Below is a small trained network, with its code and all its weights. Each question gives an input and a class and asks what happens when units are switched off, that is, made to give their printed mean instead of their output.

import numpy as np


def w(rows, s, z=0):
    codes = np.array(rows[::2]) - 128.0
    scale = np.full(codes.shape[1], s)
    scale[-1] = z or s
    return codes * scale


def norm(h):
    return h / np.sqrt((h * h).mean(-1, keepdims=True) + 1e-5)


def f(y):
    return y / 2 * (1 + np.tanh(0.7978845608 * (y + 0.044715 * y**3)))


def log_softmax(a):
    a = a - a.max(-1, keepdims=True)
    return a - np.log(np.exp(a).sum(-1, keepdims=True))


def net(x, mask):
    res = np.array(x, float).reshape(1, 4) / 4 @ E
    u = 0
    for l in range(4):
        y = f(norm(res) @ A[l][:, :-1].T + A[l][:, -1])
        res = res + np.where(mask[u : u + 15], y, B[l][:, -1]) @ B[l][:, :-1]
        u += 15
    return log_softmax(norm(res)[-1] @ U[:, :-1].T + U[:, -1])


A, B = {}, {}
E = w([
[173,244,150,170,51,27,214,32,85,150,57,60],'x0',
[205,202,239,59,68,98,41,136,220,78,168,195],'x1',
[186,90,138,26,56,182,150,211,71,129,45,67],'x2',
[41,129,37,72,1,51,52,142,97,217,173,178],'x3',
],0.0014)
A[0] = w([
[125,129,133,130,124,132,127,125,123,125,125,133,127],'L0N0',
[64,83,68,173,158,161,169,105,90,131,102,90,41],'L0N1',
[82,129,70,82,56,78,78,129,88,236,168,184,86],'L0N2',
[123,143,129,135,122,137,132,136,130,129,114,137,108],'L0N3',
[213,205,222,43,64,83,41,130,214,42,147,196,116],'L0N4',
[186,127,187,164,203,182,180,91,127,47,115,112,64],'L0N5',
[47,53,24,186,171,176,200,93,55,140,82,48,107],'L0N6',
[106,52,107,97,177,171,76,210,136,126,182,164,2],'L0N7',
[94,20,93,90,206,213,51,252,171,90,207,172,76],'L0N8',
[134,129,123,126,128,128,132,127,127,127,132,130,128],'L0N9',
[194,96,152,18,48,213,154,242,72,143,25,62,57],'L0N10',
[219,110,203,179,229,196,189,89,133,15,113,98,87],'L0N11',
[175,127,177,159,182,167,168,90,118,76,122,124,65],'L0N12',
[130,128,133,127,133,123,123,129,118,128,132,125,127],'L0N13',
[80,129,70,79,56,71,84,136,91,236,172,186,87],'L0N14',
],0.0016,0.0026)
B[0] = w([
[132,129,123,129,126,132,128,127,129,127,132,126,127],'L0N0',
[216,161,168,161,133,114,125,165,147,184,169,158,94],'L0N1',
[80,136,123,183,119,108,119,191,203,44,88,47,171],'L0N2',
[149,126,113,133,129,134,121,115,139,128,128,124,111],'L0N3',
[130,113,134,197,178,119,174,203,47,245,137,134,254],'L0N4',
[76,128,108,140,83,95,100,165,171,120,117,94,134],'L0N5',
[171,157,189,148,136,83,122,212,120,191,159,182,200],'L0N6',
[151,164,141,164,79,205,174,27,120,123,84,175,84],'L0N7',
[72,139,189,143,71,171,162,61,68,125,56,207,192],'L0N8',
[129,128,127,130,128,129,124,127,128,128,127,127,128],'L0N9',
[126,63,116,70,204,2,121,39,104,84,218,140,172],'L0N10',
[40,130,98,136,66,81,92,196,175,114,111,91,198],'L0N11',
[99,130,109,139,96,106,109,149,165,122,119,101,108],'L0N12',
[130,128,126,130,126,133,124,126,129,129,131,123,127],'L0N13',
[76,134,127,182,118,108,119,189,206,48,86,46,174],'L0N14',
],0.002,0.0014)
A[1] = w([
[113,126,66,60,45,107,94,69,35,229,185,211,44],'L1N0',
[69,189,104,223,136,123,106,97,173,185,163,180,99],'L1N1',
[68,90,32,145,135,149,149,66,106,91,97,68,24],'L1N2',
[172,176,118,149,102,27,167,104,115,167,137,55,149],'L1N3',
[157,139,131,118,59,190,143,190,105,150,57,101,7],'L1N4',
[218,127,184,161,224,195,182,101,130,53,108,101,28],'L1N5',
[137,53,93,107,197,139,85,205,163,117,215,118,67],'L1N6',
[156,131,121,130,136,79,137,117,134,139,146,95,84],'L1N7',
[124,131,130,127,126,130,129,125,127,125,125,126,114],'L1N8',
[219,127,188,164,229,200,178,103,142,44,99,93,24],'L1N9',
[128,132,127,127,128,131,128,130,125,125,132,126,129],'L1N10',
[169,127,131,85,66,193,144,180,102,155,69,92,74],'L1N11',
[128,123,133,133,126,126,123,127,126,131,123,127,126],'L1N12',
[147,167,179,64,53,113,67,106,207,6,119,145,61],'L1N13',
[81,97,31,150,151,160,163,79,90,119,98,77,37],'L1N14',
],0.0023,0.0015)
B[1] = w([
[112,97,180,211,128,107,170,186,242,28,81,22,176],'L1N0',
[171,37,114,12,136,93,135,137,67,75,129,76,188],'L1N1',
[214,168,211,142,115,106,99,186,158,184,181,169,112],'L1N2',
[75,74,142,128,117,249,114,134,117,101,122,211,250],'L1N3',
[143,96,107,142,191,45,128,39,166,106,229,129,111],'L1N4',
[40,120,67,142,27,65,82,182,194,133,128,74,166],'L1N5',
[118,155,182,171,31,168,194,41,85,108,65,174,154],'L1N6',
[112,113,137,132,123,174,125,123,133,118,128,160,125],'L1N7',
[139,122,118,128,126,131,132,120,147,140,128,125,121],'L1N8',
[41,116,78,146,32,69,94,185,192,117,126,76,177],'L1N9',
[127,127,129,127,128,128,128,127,130,130,127,127,128],'L1N10',
[129,77,112,122,201,32,120,60,119,80,226,139,144],'L1N11',
[124,132,129,126,129,127,133,130,127,127,132,129,129],'L1N12',
[154,84,104,222,166,132,191,189,75,247,146,109,155],'L1N13',
[219,151,209,168,120,93,113,197,143,193,185,176,123],'L1N14',
],0.0021,0.0016)
A[2] = w([
[152,158,111,145,112,110,138,91,141,150,136,103,3],'L2N0',
[123,128,125,128,128,128,129,126,127,126,118,130,132],'L2N1',
[139,128,123,120,120,137,134,133,140,138,131,124,102],'L2N2',
[89,153,102,199,210,86,104,12,187,113,200,178,34],'L2N3',
[155,165,110,144,106,101,146,87,135,148,126,94,18],'L2N4',
[159,200,128,148,84,85,173,64,109,142,93,73,54],'L2N5',
[175,226,135,148,62,94,187,3,100,149,73,89,45],'L2N6',
[202,194,205,84,81,120,65,137,202,98,153,177,52],'L2N7',
[227,132,174,143,235,210,167,83,137,107,115,113,78],'L2N8',
[110,126,136,113,146,128,125,139,98,120,98,131,155],'L2N9',
[158,184,125,148,91,76,170,78,111,142,99,67,56],'L2N10',
[151,144,114,138,126,108,134,111,142,144,148,109,40],'L2N11',
[83,159,115,209,186,97,112,58,183,129,183,172,72],'L2N12',
[214,197,210,85,84,117,68,141,202,105,160,182,62],'L2N13',
[99,108,83,141,152,134,144,106,111,122,101,98,105],'L2N14',
],0.0024,0.0017)
B[2] = w([
[99,61,85,89,128,172,116,164,126,133,102,136,1],'L2N0',
[137,129,138,132,125,123,118,130,131,129,134,134,138],'L2N1',
[116,114,97,125,147,129,127,123,131,129,115,123,93],'L2N2',
[201,55,139,22,135,82,141,127,55,86,138,66,66],'L2N3',
[93,57,84,84,128,186,111,169,127,129,110,151,31],'L2N4',
[88,75,141,119,131,189,103,132,124,111,136,188,158],'L2N5',
[81,97,182,133,103,213,121,99,92,97,104,230,200],'L2N6',
[118,93,69,191,173,132,189,166,64,200,128,101,153],'L2N7',
[47,155,3,104,21,76,47,175,175,155,125,97,63],'L2N8',
[144,145,154,149,127,116,130,108,133,119,145,141,201],'L2N9',
[89,65,126,113,144,198,89,143,135,113,149,194,156],'L2N10',
[110,85,92,101,137,165,122,160,130,134,98,123,19],'L2N11',
[186,40,142,21,116,89,148,143,63,93,109,72,100],'L2N12',
[129,106,72,201,180,131,194,174,56,213,132,101,165],'L2N13',
[166,147,179,132,124,116,116,157,138,144,151,152,141],'L2N14',
],0.0024,0.00076)
A[3] = w([
[109,90,119,110,156,226,94,119,156,117,147,187,57],'L3N0',
[164,242,132,139,138,127,118,55,169,131,105,131,60],'L3N1',
[98,147,62,109,69,98,86,128,128,154,143,137,85],'L3N2',
[102,144,72,110,70,101,86,125,130,154,145,138,74],'L3N3',
[155,141,132,136,152,153,142,111,129,123,116,114,111],'L3N4',
[160,102,73,197,191,137,180,150,74,234,132,109,3],'L3N5',
[213,66,105,4,120,118,135,110,95,107,119,75,35],'L3N6',
[138,145,133,130,129,128,131,119,133,127,131,127,113],'L3N7',
[147,129,174,128,106,116,92,156,138,128,139,152,81],'L3N8',
[117,94,116,106,166,205,85,141,167,122,161,168,81],'L3N9',
[139,122,138,114,121,133,124,140,128,127,122,131,122],'L3N10',
[115,138,99,150,122,123,115,144,184,120,110,73,75],'L3N11',
[158,110,131,82,97,162,137,162,115,136,87,101,112],'L3N12',
[110,109,115,129,124,129,138,135,112,133,116,118,149],'L3N13',
[118,127,136,139,125,169,137,100,134,117,128,164,114],'L3N14',
],0.0037,0.0017)
B[3] = w([
[90,151,163,144,18,133,182,34,32,102,31,184,164],'L3N0',
[105,164,19,17,85,163,27,151,84,110,223,160,90],'L3N1',
[130,137,178,177,163,154,163,157,212,42,86,47,150],'L3N2',
[135,125,170,180,178,164,179,153,201,54,81,54,140],'L3N3',
[66,109,93,123,67,88,99,165,128,142,147,152,98],'L3N4',
[248,217,225,129,130,124,95,217,131,233,192,186,254],'L3N5',
[138,61,149,103,243,14,84,14,82,43,253,150,166],'L3N6',
[106,77,101,131,121,133,137,149,114,139,129,137,111],'L3N7',
[125,108,50,169,178,138,202,90,111,179,89,95,149],'L3N8',
[127,188,161,153,45,107,202,50,41,125,53,142,132],'L3N9',
[115,156,96,176,146,116,141,104,127,133,136,130,127],'L3N10',
[74,124,107,119,73,85,139,152,169,95,113,91,162],'L3N11',
[87,180,82,206,177,89,87,72,153,132,187,165,128],'L3N12',
[147,171,152,106,130,139,86,114,173,110,138,147,161],'L3N13',
[123,121,134,116,92,139,112,130,92,112,124,161,150],'L3N14',
],0.0021,0.0015)
U = w([
[78,121,165,146,61,200,160,67,71,113,49,201,180],'0',
[81,127,126,165,115,112,138,187,241,84,89,25,164],'1',
[205,158,160,157,166,125,137,191,101,254,168,151,156],'2',
[153,72,133,71,198,62,115,52,93,77,188,114,162],'3',
[117,191,17,43,101,172,55,123,140,139,170,139,91],'4',
[155,138,47,103,145,176,125,60,183,176,111,115,4],'5',
[151,130,11,109,152,168,121,78,156,176,93,118,18],'6',
],0.0086,0.0042)

Each question gives the input, the list of numbers given to net, and the class t.
The units are the neurons (one row each of A and B). Each row of codes is followed by its name. A weight is (code - 128) times the scale printed after its matrix; where a second scale follows, it is the last column's (A, B and U).
mask holds one flag per neuron, layer by layer. A switched-off neuron (its flag False) gives its mean, the last column of its row in B, instead of its output. The means were averaged over made-up inputs and are rounded, as every weight is.
A unit's drop is (log p(t) with every unit on - log p(t) with that unit switched off) / (log p(t) with every unit on - log p(t) with every unit switched off).
The circuit of an input: a set's keep is (log p(t) with only the set's units on - log p(t) with every unit switched off) / (log p(t) with every unit on - log p(t) with every unit switched off). Starting from the 12 units with the biggest drops (on a tie, the unit counted first), units are removed one at a time, each time the one whose removal leaves the highest keep (on an exact tie, the one counted first), for as long as the keep stays at least 0.8.
units of the circuit, in order: the units of the circuit, biggest drop first
unit that matters most: the unit with the biggest drop
top k neurons: the k neurons with the biggest drops, biggest first
k most important neurons of layer l: the k neurons of layer l with the biggest drops, biggest first
input [-7,2,-6,-7], class 0: units of the circuit, in order -> L3N0, L3N9
input [-3,-7,8,1], class 3: units of the circuit, in order -> L3N6, L0N10
input [-1,-2,-3,-2], class 4: unit that matters most -> L3N1
input [-7,-6,-7,-5], class 0: top 2 neurons -> L0N10, L0N4
input [6,4,-4,-8], class 1: units of the circuit, in order -> L1N9, L1N5
input [1,-3,-5,4], class 3: units of the circuit, in order -> L2N3, L2N12
input [-2,-6,1,6], class 1: 2 most important neurons of layer 2 -> L2N13, L2N7
input [6,-3,7,-2], class 3: units of the circuit, in order -> L0N10, L3N6
input [-3,1,0,0], class 4: top 2 neurons -> L3N1, L1N3
input [4,-6,6,6], class 1: top 3 neurons -> L0N4, L1N13, L1N1
input [-5,-4,-5,0], class 0: top 4 neurons -> L0N10, L1N11, L1N4, L0N8
input [-6,7,1,-2], class 2: units of the circuit, in order -> L2N13, L2N7
input [-4,-2,3,-4], class 0: top 2 neurons -> L1N0, L0N8
input [8,6,3,-7], class 0: unit that matters most -> L2N6
input [5,4,6,4], class 3: 2 most important neurons of layer 0 -> L0N8, L0N10
input [-4,6,5,0], class 2: top 2 neurons -> L1N1, L1N3
input [3,-4,-5,-5], class 1: top 2 neurons -> L0N10, L1N11
input [0,7,5,7], class 1: top 3 neurons -> L0N6, L1N14, L1N2
input [-4,-1,4,1], class 0: top 4 neurons -> L1N1, L0N8, L2N12, L2N3
input [3,-6,-5,-6], class 1: 3 most important neurons of layer 1 -> L1N13, L1N9, L1N5
input [-6,1,0,8], class 1: unit that matters most -> L1N3
input [-4,7,-7,-4], class 2: top 3 neurons -> L2N13, L2N7, L0N10
input [6,-7,3,0], class 2: 3 most important neurons of layer 0 -> L0N6, L0N8, L0N7
input [0,6,8,1], class 3: 2 most important neurons of layer 0 -> L0N10, L0N6
input [-1,-2,2,3], class 4: top 2 neurons -> L3N1, L0N6
input [3,7,7,5], class 2: top 3 neurons -> L1N1, L2N13, L2N7
input [6,5,-5,-8], class 1: 3 most important neurons of layer 1 -> L1N6, L1N9, L1N5
input [-1,-5,-7,3], class 3: unit that matters most -> L0N4
input [6,-5,7,5], class 3: top 2 neurons -> L1N6, L0N8
input [-1,-7,7,6], class 2: 2 most important neurons of layer 0 -> L0N11, L0N6
